Below is a small trained network, with its code and all its weights. Each question gives an input and a class and asks what happens when units are switched off, that is, made to give their printed mean instead of their output.

import numpy as np


def w(rows, s, z=0):
    codes = np.array(rows[::2]) - 128.0
    scale = np.full(codes.shape[1], s)
    scale[-1] = z or s
    return codes * scale


def f(y):
    return y / 2 * (1 + np.tanh(0.7978845608 * (y + 0.044715 * y**3)))


def log_softmax(a):
    a = a - a.max(-1, keepdims=True)
    return a - np.log(np.exp(a).sum(-1, keepdims=True))


def net(x, mask):
    res = np.array(x, float).reshape(1, 6) / 4 @ E
    y = f(res @ A[0][:, :-1].T + A[0][:, -1])
    res = res + np.where(mask, y, B[0][:, -1]) @ B[0][:, :-1]
    return log_softmax(res[-1] @ U[:, :-1].T + U[:, -1])


A, B = {}, {}
E = w([
[224,142,214],'x0',
[129,140,84],'x1',
[136,198,191],'x2',
[213,150,8],'x3',
[155,2,119],'x4',
[167,101,171],'x5',
],0.0083)
A[0] = w([
[133,49,153,37],'n0',
[65,135,180,69],'n1',
[22,114,140,151],'n2',
[129,129,126,59],'n3',
[130,149,132,81],'n4',
[189,132,90,116],'n5',
[157,161,136,91],'n6',
[79,82,171,74],'n7',
[66,186,117,126],'n8',
[147,181,56,253],'n9',
[147,162,120,157],'n10',
[146,135,158,90],'n11',
[180,167,126,129],'n12',
[129,124,120,85],'n13',
[158,187,198,183],'n14',
[131,168,119,88],'n15',
[155,149,89,205],'n16',
[30,163,136,91],'n17',
[114,152,145,94],'n18',
[140,117,189,54],'n19',
[95,111,180,50],'n20',
[132,106,142,72],'n21',
[155,169,89,239],'n22',
[151,129,174,97],'n23',
[125,70,167,58],'n24',
[142,127,149,88],'n25',
[95,2,150,101],'n26',
[209,196,57,218],'n27',
[216,159,116,53],'n28',
[146,119,130,104],'n29',
],0.015,0.0059)
B[0] = w([
[161,121,74,153],'n0',
[129,198,123,176],'n1',
[69,216,81,194],'n2',
[134,158,119,117],'n3',
[137,106,149,128],'n4',
[100,121,119,176],'n5',
[131,80,145,145],'n6',
[165,193,93,162],'n7',
[45,106,157,182],'n8',
[76,81,146,234],'n9',
[96,97,149,158],'n10',
[134,104,166,141],'n11',
[110,69,136,168],'n12',
[120,134,120,122],'n13',
[188,110,212,223],'n14',
[100,107,148,142],'n15',
[77,82,139,185],'n16',
[54,191,167,183],'n17',
[114,142,162,140],'n18',
[170,124,163,157],'n19',
[184,198,135,156],'n20',
[193,110,129,125],'n21',
[94,41,153,204],'n22',
[151,110,171,155],'n23',
[255,138,105,150],'n24',
[134,114,146,131],'n25',
[166,168,32,194],'n26',
[86,66,156,250],'n27',
[116,131,118,172],'n28',
[135,115,128,127],'n29',
],0.0083,0.013)
U = w([
[189,143,168,118],'0',
[94,82,63,178],'1',
[128,78,134,20],'2',
[84,166,95,69],'3',
[169,86,10,254],'4',
[117,70,137,161],'5',
],0.013,0.0054)

Each question gives the input, the list of numbers given to net, and the class t.
The units are the neurons (one row each of A and B). Each row of codes is followed by its name. A weight is (code - 128) times the scale printed after its matrix; where a second scale follows, it is the last column's (A, B and U).
mask holds one flag per neuron, in row order. A switched-off neuron (its flag False) gives its mean, the last column of its row in B, instead of its output. The means were averaged over made-up inputs and are rounded, as every weight is.
A unit's drop is (log p(t) with every unit on - log p(t) with that unit switched off) / (log p(t) with every unit on - log p(t) with every unit switched off).
The circuit of an input: a set's keep is (log p(t) with only the set's units on - log p(t) with every unit switched off) / (log p(t) with every unit on - log p(t) with every unit switched off). Starting from the 12 units with the biggest drops (on a tie, the unit counted first), units are removed one at a time, each time the one whose removal leaves the highest keep (on an exact tie, the one counted first), for as long as the keep stays at least 0.8.
circuit, biggest first: the units of the circuit, biggest drop first
k most important neurons: the k neurons with the biggest drops, biggest first
drop of u: that unit's drop, to one decimal
input [4,-5,-5,-5,-5,-5], class 0: circuit, biggest first => [n14; n9; n27]
input [5,5,3,-4,-5,-3], class 0: circuit, biggest first => [n14]
input [-1,7,-8,7,6,0], class 1: circuit, biggest first => [n27; n9]
input [-6,5,-7,-3,-2,-7], class 3: circuit, biggest first => [n2; n17]
input [6,-2,4,-1,8,-4], class 4: 2 most important neurons => [n26; n0]
input [-5,2,-3,-6,1,2], class 3: 2 most important neurons => [n2; n17]
input [-2,-2,2,-8,-7,2], class 3: 3 most important neurons => [n2; n17; n8]
input [-5,4,3,8,-4,-8], class 5: drop of n22 => 0.2
input [-3,-6,8,-8,3,-8], class 3: drop of n2 => 0.1
input [-4,-4,5,-5,1,5], class 0: drop of n24 => 0.1
input [-1,7,-4,-4,1,-5], class 3: drop of n2 => 0.2
